Below is a small trained network, with its code and all its weights. Each question gives an input and a class and asks what happens when units are switched off, that is, made to give their printed mean instead of their output.

import numpy as np


def w(rows, s, z=0):
    codes = np.array(rows[::2]) - 128.0
    scale = np.full(codes.shape[1], s)
    scale[-1] = z or s
    return codes * scale


def norm(h):
    return h / np.sqrt((h * h).mean(-1, keepdims=True) + 1e-5)


def f(y):
    return np.maximum(y, 0)


def log_softmax(a):
    a = a - a.max(-1, keepdims=True)
    return a - np.log(np.exp(a).sum(-1, keepdims=True))


def net(x, mask):
    res = np.array(x, float).reshape(1, 8) / 4 @ E
    u = 0
    for l in range(2):
        y = f(norm(res) @ A[l][:, :-1].T + A[l][:, -1])
        res = res + np.where(mask[u : u + 12], y, B[l][:, -1]) @ B[l][:, :-1]
        u += 12
    return log_softmax(norm(res)[-1] @ U[:, :-1].T + U[:, -1])


A, B = {}, {}
E = w([
[145,71,95,142,223,58,122,154,146,207],'x0',
[105,110,255,64,190,167,185,114,134,161],'x1',
[136,192,99,149,137,121,69,84,145,191],'x2',
[59,199,97,107,184,124,112,136,74,212],'x3',
[164,85,92,185,92,120,102,91,224,109],'x4',
[46,71,29,145,103,194,87,96,124,120],'x5',
[163,186,254,62,104,82,36,29,133,163],'x6',
[36,151,90,112,156,138,43,116,20,169],'x7',
],0.0053)
A[0] = w([
[224,87,136,163,91,122,147,124,164,3,2],'L0N1',
[64,70,119,102,185,77,91,45,99,208,125],'L0N2',
[78,45,69,119,168,133,44,222,139,166,97],'L0N3',
[108,69,145,121,40,140,108,120,148,130,99],'L0N4',
[181,144,228,128,201,165,214,204,230,195,16],'L0N5',
[204,107,101,202,108,195,59,8,172,185,42],'L0N6',
[93,161,64,137,227,144,65,172,19,189,110],'L0N7',
[102,226,218,110,71,170,120,87,84,112,22],'L0N8',
[78,71,112,146,66,232,106,217,102,122,23],'L0N9',
[144,166,179,116,144,159,72,106,107,194,99],'L0N10',
[97,85,52,109,130,214,197,168,32,44,39],'L0N11',
[52,151,120,149,81,141,44,104,88,118,199],'L0N12',
],0.0075,0.0035)
B[0] = w([
[151,134,221,195,83,132,118,144,110,79,227],'L0N1',
[109,46,177,125,126,85,3,101,80,83,212],'L0N2',
[145,174,117,89,97,133,214,87,155,149,207],'L0N3',
[146,150,117,181,100,50,113,151,195,161,168],'L0N4',
[173,110,121,89,226,50,158,163,125,248,231],'L0N5',
[78,183,105,190,166,152,124,59,145,181,196],'L0N6',
[170,155,124,156,97,140,65,183,71,51,254],'L0N7',
[143,213,61,95,86,110,154,72,119,127,207],'L0N8',
[66,103,140,75,118,180,234,180,161,121,183],'L0N9',
[93,68,155,19,33,122,157,142,107,121,191],'L0N10',
[72,76,53,148,157,167,215,117,207,110,218],'L0N11',
[141,67,157,122,228,55,172,166,159,140,228],'L0N12',
],0.0074,0.007)
A[1] = w([
[75,57,91,91,148,185,176,178,199,111,4],'L1N1',
[160,136,127,33,99,167,153,45,147,144,42],'L1N2',
[176,162,186,154,16,99,159,118,92,125,153],'L1N3',
[122,215,174,70,88,184,115,135,119,136,107],'L1N4',
[62,81,141,135,71,64,21,207,104,93,95],'L1N5',
[80,119,143,44,82,195,54,123,71,183,75],'L1N6',
[186,97,134,182,125,128,94,93,183,138,149],'L1N7',
[146,152,63,149,139,172,130,183,80,79,96],'L1N8',
[57,196,133,208,93,150,121,163,130,37,165],'L1N9',
[165,164,86,165,129,152,229,68,143,200,199],'L1N10',
[62,51,69,214,159,184,171,1,144,174,196],'L1N11',
[133,108,91,112,154,117,85,215,147,166,53],'L1N12',
],0.0077,0.0027)
B[1] = w([
[80,91,127,59,61,186,156,180,126,127,241],'L1N1',
[91,188,28,80,89,108,190,83,101,151,178],'L1N2',
[134,107,107,189,141,147,254,103,166,112,248],'L1N3',
[166,156,78,134,96,122,116,93,163,69,180],'L1N4',
[148,107,152,128,107,169,106,162,114,88,238],'L1N5',
[124,85,153,129,105,107,110,88,127,34,196],'L1N6',
[117,147,194,150,195,179,90,122,170,95,212],'L1N7',
[150,187,73,185,84,153,104,163,111,175,191],'L1N8',
[167,106,132,117,188,143,151,183,102,193,227],'L1N9',
[109,103,129,78,112,99,56,88,93,131,254],'L1N10',
[33,161,116,126,128,161,80,107,147,136,249],'L1N11',
[168,169,173,121,106,125,149,130,72,193,173],'L1N12',
],0.0093,0.0053)
U = w([
[186,90,173,68,228,84,149,146,117,235,227],'0',
[174,177,35,188,108,176,98,185,36,129,5],'1',
[140,217,78,69,80,90,194,7,112,107,29],'2',
[50,155,105,199,148,168,35,49,201,156,220],'3',
[16,71,39,118,91,234,189,180,147,127,152],'4',
[189,113,173,233,139,155,202,95,215,95,4],'5',
[109,56,156,79,97,114,34,100,40,58,254],'6',
],0.013,0.00094)

Each question gives the input, the list of numbers given to net, and the class t.
The units are the neurons (one row each of A and B). Each row of codes is followed by its name. A weight is (code - 128) times the scale printed after its matrix; where a second scale follows, it is the last column's (A, B and U).
mask holds one flag per neuron, layer by layer. A switched-off neuron (its flag False) gives its mean, the last column of its row in B, instead of its output. The means were averaged over made-up inputs and are rounded, as every weight is.
A unit's drop is (log p(t) with every unit on - log p(t) with that unit switched off) / (log p(t) with every unit on - log p(t) with every unit switched off).
The circuit of an input: a set's keep is (log p(t) with only the set's units on - log p(t) with every unit switched off) / (log p(t) with every unit on - log p(t) with every unit switched off). Starting from the 12 units with the biggest drops (on a tie, the unit counted first), units are removed one at a time, each time the one whose removal leaves the highest keep (on an exact tie, the one counted first), for as long as the keep stays at least 0.8.
circuit, biggest first: the units of the circuit, biggest drop first
top k neurons: the k neurons with the biggest drops, biggest first
top k neurons in layer l: the k neurons of layer l with the biggest drops, biggest first
drop of u: that unit's drop, to one decimal
input [-2,6,6,-8,2,-7,-2,6], class 2: circuit, biggest first -> (L0N8)
input [8,1,7,8,8,-3,0,1], class 6: circuit, biggest first -> (L0N2 L0N7)
input [7,-7,0,-7,3,7,0,7], class 3: circuit, biggest first -> (L0N6 L1N11)
input [8,5,-6,-6,3,4,3,-5], class 0: top 2 neurons -> (L0N5 L0N7)
input [8,-6,-8,-3,-3,2,2,5], class 1: top 2 neurons in layer 0 -> (L0N7 L0N10)
input [1,2,7,-8,8,0,0,-3], class 3: circuit, biggest first -> (L0N6 L1N11)
input [1,-4,2,-2,2,0,-5,-5], class 5: top 4 neurons in layer 0 -> (L0N1 L0N10 L0N9 L0N11)
input [1,-2,8,7,-6,-8,3,-5], class 2: circuit, biggest first -> (L0N12 L1N4)
input [-6,8,8,-8,-1,-5,-2,-2], class 2: top 2 neurons -> (L0N8 L0N12)
input [-4,7,-5,6,6,-1,5,-7], class 0: top 2 neurons -> (L0N5 L0N3)
input [2,7,-5,3,7,6,0,8], class 6: top 2 neurons -> (L0N2 L0N7)
input [-1,-2,4,-1,3,-1,3,-3], class 3: top 2 neurons -> (L0N6 L0N7)
input [3,-6,-5,4,-8,-7,8,0], class 2: top 3 neurons in layer 1 -> (L1N3 L1N4 L1N10)
input [3,6,5,-4,-7,3,3,1], class 6: circuit, biggest first -> (L0N2)
input [5,-3,-1,7,-1,-8,-4,7], class 1: top 2 neurons -> (L0N7 L1N8)
input [2,-1,-6,8,-1,-1,7,-2], class 6: top 2 neurons in layer 0 -> (L0N2 L0N3)
input [-3,1,-3,4,7,-2,7,4], class 2: top 2 neurons -> (L0N8 L1N2)
input [2,-3,-6,5,0,1,0,7], class 1: top 2 neurons -> (L0N7 L1N8)
input [-8,7,6,-8,4,-1,-4,3], class 5: top 2 neurons in layer 0 -> (L0N1 L0N4)
input [8,-5,7,-7,4,-4,6,1], class 3: top neuron -> (L0N6)
input [2,6,-2,-3,-1,-8,-7,-3], class 0: drop of L0N5 -> 0.5
input [-3,-6,1,-6,2,-3,4,4], class 5: drop of L0N1 -> 0.1
input [7,5,-1,-2,1,7,0,8], class 6: drop of L0N2 -> 1.1
